Below is a small trained network, with its code and all its weights. Each question gives an input and a target symbol and asks what happens when units are switched off, that is, made to give their printed mean instead of their output.

import numpy as np


def w(rows, s, z=0):
    codes = np.array(rows[::2]) - 128.0
    scale = np.full(codes.shape[1], s)
    scale[-1] = z or s
    return codes * scale


def norm(h):
    return h / np.sqrt((h * h).mean(-1, keepdims=True) + 1e-5)


def f(y):
    return y / 2 * (1 + np.tanh(0.7978845608 * (y + 0.044715 * y**3)))


def softmax(a):
    e = np.exp(a - a.max(-1, keepdims=True))
    return e / e.sum(-1, keepdims=True)


def log_softmax(a):
    a = a - a.max(-1, keepdims=True)
    return a - np.log(np.exp(a).sum(-1, keepdims=True))


def net(x, mask):
    ids = ['ΔΛΨαβγζηξπστφ'.index(c) for c in x.split()]
    T = len(ids)
    res = E[ids] + P[:T]
    q, k, v = (norm(res) @ M[0].T for M in (Q, K, V))
    z = softmax(np.where(np.tri(T) > 0, q @ k.T / 4**0.5, -1e9)) @ v
    res = res + np.where(mask[0], z, O[0][:, -1]) @ O[0][:, :-1]
    y = f(norm(res) @ A[0][:, :-1].T + A[0][:, -1])
    res = res + np.where(mask[1:13], y, B[0][:, -1]) @ B[0][:, :-1]
    return log_softmax(norm(res)[-1] @ U[:, :-1].T + U[:, -1])


Q, K, V, O, A, B = {}, {}, {}, {}, {}, {}
E = w([
[200,77,89,114],'Δ',
[130,208,105,95],'Λ',
[95,125,75,146],'Ψ',
[87,101,71,125],'α',
[123,205,3,92],'β',
[43,72,210,42],'γ',
[48,160,114,184],'ζ',
[54,54,105,97],'η',
[188,2,110,56],'ξ',
[60,154,104,174],'π',
[176,152,95,125],'σ',
[132,232,96,94],'τ',
[32,123,111,146],'φ',
],0.013)
P = w([
[4,126,107,8],'0',
[59,102,127,26],'1',
[86,86,122,46],'2',
[132,78,79,83],'3',
[102,56,119,74],'4',
[138,72,67,130],'5',
[164,59,63,122],'6',
[121,29,92,106],'7',
[104,47,92,171],'8',
[125,31,77,161],'9',
[158,31,71,147],'10',
],0.0035)
Q[0] = w([
[97,108,124,207],'head 0',
[70,182,144,139],'head 0',
[162,118,92,200],'head 0',
[69,117,219,254],'head 0',
],0.0097)
K[0] = w([
[4,154,74,152],'head 0',
[120,65,126,105],'head 0',
[82,88,135,145],'head 0',
[65,168,179,119],'head 0',
],0.013)
V[0] = w([
[111,132,217,135],'head 0',
[132,164,3,163],'head 0',
[238,127,97,146],'head 0',
[90,17,17,50],'head 0',
],0.0049)
O[0] = w([
[28,17,117,176,44],'head 0',
[253,186,210,202,217],'head 0',
[38,223,99,216,182],'head 0',
[112,93,154,189,254],'head 0',
],0.0043,0.0057)
A[0] = w([
[108,78,141,217,251],'neuron 0',
[166,94,150,94,132],'neuron 1',
[170,114,152,97,207],'neuron 2',
[214,151,166,186,153],'neuron 3',
[173,194,112,159,180],'neuron 4',
[56,169,108,179,68],'neuron 5',
[86,60,153,54,104],'neuron 6',
[41,191,48,125,170],'neuron 7',
[113,58,171,193,159],'neuron 8',
[38,59,124,95,231],'neuron 9',
[162,166,99,98,242],'neuron 10',
[149,157,254,173,229],'neuron 11',
],0.0094,0.002)
B[0] = w([
[121,180,61,27,184],'neuron 0',
[111,185,119,151,145],'neuron 1',
[90,101,140,183,158],'neuron 2',
[83,193,189,142,237],'neuron 3',
[122,72,178,110,254],'neuron 4',
[171,101,59,154,154],'neuron 5',
[206,158,119,200,162],'neuron 6',
[253,16,144,126,188],'neuron 7',
[150,187,99,99,158],'neuron 8',
[193,119,71,159,188],'neuron 9',
[73,116,154,191,212],'neuron 10',
[224,119,161,217,143],'neuron 11',
],0.0054,0.0058)
U = w([
[215,52,45,136,227],'Δ',
[96,179,29,74,146],'Λ',
[46,189,79,81,151],'Ψ',
[73,132,179,49,78],'α',
[135,186,173,28,41],'β',
[23,99,61,250,26],'γ',
[141,194,239,226,184],'ζ',
[69,116,137,123,35],'η',
[74,121,134,120,6],'ξ',
[72,129,137,125,29],'π',
[80,120,128,133,2],'σ',
[131,130,138,146,34],'τ',
[60,61,175,83,86],'φ',
],0.011,0.0055)

Each question gives the input, a string of symbols that net reads in full, and the target symbol t.
The units are the heads (4 rows each of Q, K, V and O) and the neurons (one row each of A and B). Each row of codes is followed by its name. A weight is (code - 128) times the scale printed after its matrix; where a second scale follows, it is the last column's (O, A, B and U).
mask holds one flag per unit, heads first, then neurons. A switched-off unit (its flag False) gives its mean, the last column of its rows in O or B, instead of its output. The means were averaged over made-up inputs and are rounded, as every weight is.
A unit's drop is (log p(t) with every unit on - log p(t) with that unit switched off) / (log p(t) with every unit on - log p(t) with every unit switched off).
The circuit of an input: a set's keep is (log p(t) with only the set's units on - log p(t) with every unit switched off) / (log p(t) with every unit on - log p(t) with every unit switched off). Starting from the 12 units with the biggest drops (on a tie, the unit counted first), units are removed one at a time, each time the one whose removal leaves the highest keep (on an exact tie, the one counted first), for as long as the keep stays at least 0.8.
circuit, biggest first: the units of the circuit, biggest drop first
most important unit: the unit with the biggest drop
k most important neurons: the k neurons with the biggest drops, biggest first
drop when u is switched off: that unit's drop, to one decimal
input Δ σ σ ξ γ τ, target Δ: circuit, biggest first	(neuron 7; head 0)
input φ γ σ Δ α Ψ τ σ σ τ γ, target ζ: most important unit	neuron 7
input Ψ Ψ α α, target Λ: circuit, biggest first	(head 0; neuron 7; neuron 0; neuron 4)
input ζ ξ Δ η σ σ φ ξ σ σ Δ, target ζ: circuit, biggest first	(neuron 3; head 0; neuron 7; neuron 9)
input Ψ Ψ σ β σ σ ξ π σ π, target Λ: circuit, biggest first	(neuron 0; head 0)
input ξ η Δ σ φ ξ φ Λ ξ φ Λ, target Δ: 3 most important neurons	(neuron 7; neuron 3; neuron 5)
input σ Ψ η ζ η τ σ τ ξ φ γ, target Δ: circuit, biggest first	(neuron 9; neuron 3)
input σ ζ ζ σ Ψ ξ Δ Δ Λ, target Δ: 3 most important neurons	(neuron 7; neuron 5; neuron 3)
input Δ Ψ Δ, target γ: 2 most important neurons	(neuron 7; neuron 2)
input Λ ξ σ ξ ξ ξ ξ η, target Δ: 2 most important neurons	(neuron 9; neuron 6)
input σ π σ γ Δ π ξ σ σ σ β, target Δ: drop when neuron 7 is switched off	1.1
input ξ σ σ γ Ψ, target Δ: drop when neuron 7 is switched off	0.2
input σ σ γ σ σ σ Ψ σ α, target Δ: drop when neuron 3 is switched off	0.2
input ξ φ π ξ σ Δ, target ζ: most important unit	neuron 3
